Below are the code and all the weights of a small trained network. Each question names an input and a target symbol and asks about switching units off, where a switched-off unit gives its printed mean instead of its output.

import numpy as np


def w(rows, s, z=0):
    codes = np.array(rows[::2]) - 128.0
    scale = np.full(codes.shape[1], s)
    scale[-1] = z or s
    return codes * scale


def norm(h):
    return h / np.sqrt((h * h).mean(-1, keepdims=True) + 1e-5)


def f(y):
    return y / 2 * (1 + np.tanh(0.7978845608 * (y + 0.044715 * y**3)))


def softmax(a):
    e = np.exp(a - a.max(-1, keepdims=True))
    return e / e.sum(-1, keepdims=True)


def log_softmax(a):
    a = a - a.max(-1, keepdims=True)
    return a - np.log(np.exp(a).sum(-1, keepdims=True))


def net(x, mask):
    ids = ['ΘΠβεζημξσφω'.index(c) for c in x.split()]
    T = len(ids)
    res = E[ids] + P[:T]
    u = 0
    for l in range(2):
        r = norm(res)
        for j in range(2):
            rows = slice(2 * j, 2 * j + 2)
            q, k, v = (r @ M[l][rows].T for M in (Q, K, V))
            z = softmax(np.where(np.tri(T) > 0, q @ k.T / 2**0.5, -1e9)) @ v
            o = O[l][rows]
            res = res + np.where(mask[u + j], z, o[:, -1]) @ o[:, :-1]
        u += 2
        y = f(norm(res) @ A[l][:, :-1].T + A[l][:, -1])
        res = res + np.where(mask[u : u + 12], y, B[l][:, -1]) @ B[l][:, :-1]
        u += 12
    return log_softmax(norm(res)[-1] @ U[:, :-1].T + U[:, -1])


Q, K, V, O, A, B = {}, {}, {}, {}, {}, {}
E = w([
[250,148,127],'Θ',
[146,155,84],'Π',
[181,183,137],'β',
[158,121,135],'ε',
[186,111,83],'ζ',
[22,176,71],'η',
[126,133,135],'μ',
[159,79,100],'ξ',
[124,55,140],'σ',
[94,93,51],'φ',
[66,133,157],'ω',
],0.024)
P = w([
[176,91,222],'0',
[154,44,229],'1',
[137,34,237],'2',
[116,42,234],'3',
[118,42,237],'4',
[85,37,219],'5',
[88,29,224],'6',
[91,11,222],'7',
[94,3,228],'8',
[86,20,223],'9',
],0.0028)
Q[0] = w([
[111,113,100],'0.h0',
[151,251,126],'0.h0',
[93,115,217],'0.h1',
[181,200,195],'0.h1',
],0.019)
K[0] = w([
[82,137,109],'0.h0',
[249,239,100],'0.h0',
[44,123,226],'0.h1',
[188,231,241],'0.h1',
],0.015)
V[0] = w([
[82,156,139],'0.h0',
[116,103,2],'0.h0',
[83,115,14],'0.h1',
[201,117,18],'0.h1',
],0.0069)
O[0] = w([
[121,74,216,113],'0.h0',
[179,61,64,101],'0.h0',
[174,178,14,154],'0.h1',
[88,254,116,248],'0.h1',
],0.0058,0.0016)
A[0] = w([
[203,230,202,93],'0.n0',
[190,230,72,73],'0.n1',
[77,138,210,72],'0.n2',
[252,109,122,252],'0.n3',
[87,107,128,150],'0.n4',
[95,80,151,114],'0.n5',
[134,125,152,138],'0.n6',
[112,225,77,58],'0.n7',
[152,77,126,177],'0.n8',
[67,162,189,211],'0.n9',
[117,45,154,165],'0.n10',
[90,134,108,167],'0.n11',
],0.012,0.0032)
B[0] = w([
[7,160,190,198],'0.n0',
[209,78,186,212],'0.n1',
[75,108,193,157],'0.n2',
[110,233,173,253],'0.n3',
[100,131,181,144],'0.n4',
[182,129,155,150],'0.n5',
[147,122,117,135],'0.n6',
[172,34,69,190],'0.n7',
[172,184,110,163],'0.n8',
[13,108,147,175],'0.n9',
[247,137,104,184],'0.n10',
[65,95,138,151],'0.n11',
],0.014,0.0071)
Q[1] = w([
[216,136,122],'1.h0',
[7,188,192],'1.h0',
[92,146,134],'1.h1',
[131,151,183],'1.h1',
],0.016)
K[1] = w([
[218,160,52],'1.h0',
[126,122,247],'1.h0',
[222,122,201],'1.h1',
[117,168,63],'1.h1',
],0.014)
V[1] = w([
[1,92,63],'1.h0',
[153,182,99],'1.h0',
[115,252,64],'1.h1',
[77,95,128],'1.h1',
],0.0083)
O[1] = w([
[172,234,217,3],'1.h0',
[61,130,125,109],'1.h0',
[103,254,85,143],'1.h1',
[233,136,150,110],'1.h1',
],0.0065,0.002)
A[1] = w([
[171,119,54,220],'1.n0',
[76,117,5,133],'1.n1',
[75,172,117,205],'1.n2',
[114,137,84,153],'1.n3',
[132,123,97,42],'1.n4',
[77,131,144,82],'1.n5',
[130,126,108,5],'1.n6',
[82,45,132,207],'1.n7',
[71,212,120,250],'1.n8',
[129,144,88,96],'1.n9',
[64,152,93,32],'1.n10',
[124,140,95,85],'1.n11',
],0.017,0.0029)
B[1] = w([
[14,91,72,212],'1.n0',
[249,201,239,253],'1.n1',
[61,90,83,199],'1.n2',
[109,195,152,153],'1.n3',
[74,178,160,123],'1.n4',
[93,82,132,162],'1.n5',
[63,170,149,112],'1.n6',
[234,114,119,226],'1.n7',
[176,97,69,245],'1.n8',
[60,161,147,137],'1.n9',
[120,117,58,171],'1.n10',
[55,171,147,130],'1.n11',
],0.015,0.0066)
U = w([
[123,106,150,8],'Θ',
[123,106,152,3],'Π',
[120,98,147,13],'β',
[40,97,220,252],'ε',
[108,106,109,199],'ζ',
[222,140,127,61],'η',
[164,20,234,203],'μ',
[144,148,52,216],'ξ',
[170,8,57,174],'σ',
[131,241,209,168],'φ',
[183,94,169,128],'ω',
],0.013,0.0041)

Each question gives the input, a string of symbols that net reads in full, and the target symbol t.
The units are the heads (2 rows each of Q, K, V and O) and the neurons (one row each of A and B). Each row of codes is followed by its name. A weight is (code - 128) times the scale printed after its matrix; where a second scale follows, it is the last column's (O, A, B and U).
mask holds one flag per unit, layer by layer, with each layer's heads first. A switched-off unit (its flag False) gives its mean, the last column of its rows in O or B, instead of its output. The means were averaged over made-up inputs and are rounded, as every weight is.
A unit's drop is (log p(t) with every unit on - log p(t) with that unit switched off) / (log p(t) with every unit on - log p(t) with every unit switched off).
The circuit of an input: a set's keep is (log p(t) with only the set's units on - log p(t) with every unit switched off) / (log p(t) with every unit on - log p(t) with every unit switched off). Starting from the 12 units with the biggest drops (on a tie, the unit counted first), units are removed one at a time, each time the one whose removal leaves the highest keep (on an exact tie, the one counted first), for as long as the keep stays at least 0.8.
units of the circuit, in order: the units of the circuit, biggest drop first
k most important neurons of layer l: the k neurons of layer l with the biggest drops, biggest first
heads that matter: for each layer, one digit per head in row order, 1 if its drop is at least 0.15 and else 0, layers parted by /
drop when u is switched off: that unit's drop, to one decimal
input Θ σ ε ζ, target σ: units of the circuit, in order => 1.h0
input ζ Π ε, target ε: heads that matter => 11 / 00
input Π η ζ η, target η: heads that matter => 01 / 00
input ε φ ξ, target ξ: heads that matter => 00 / 00
input ξ ξ β η, target ξ: heads that matter => 01 / 01
input η σ β Θ Θ σ, target σ: units of the circuit, in order => 0.n10, 1.n1
input μ μ η β ξ ε Θ, target φ: 2 most important neurons of layer 0 => 0.n0, 0.n3
input σ η φ η β ζ φ ε, target φ: heads that matter => 11 / 00
input β β η φ μ ξ, target ξ: heads that matter => 01 / 00
input ξ μ ζ σ μ ζ, target σ: 3 most important neurons of layer 0 => 0.n1, 0.n7, 0.n9
input ε η σ ε σ, target σ: heads that matter => 00 / 10
input η ε η Θ σ Π ε, target σ: heads that matter => 11 / 10
input μ ζ ε μ η φ ζ, target φ: 3 most important neurons of layer 0 => 0.n1, 0.n3, 0.n0
input ε Θ η η η ζ φ ε, target φ: units of the circuit, in order => 0.n3
input ε ξ ε, target ξ: 3 most important neurons of layer 0 => 0.n1, 0.n3, 0.n7
input Π β ε, target ε: heads that matter => 10 / 00
input η Π Θ Θ ε Θ η, target η: 2 most important neurons of layer 1 => 1.n1, 1.n7
input η φ Π, target σ: 3 most important neurons of layer 0 => 0.n1, 0.n7, 0.n0
input μ σ Θ η, target σ: 2 most important neurons of layer 0 => 0.n9, 0.n10
input ω Θ Θ φ, target φ: 2 most important neurons of layer 0 => 0.n1, 0.n9
input ξ ξ ξ ζ, target ξ: drop when 0.n3 is switched off => 0.4
input ξ σ ε, target σ: drop when 1.n10 is switched off => 0.0
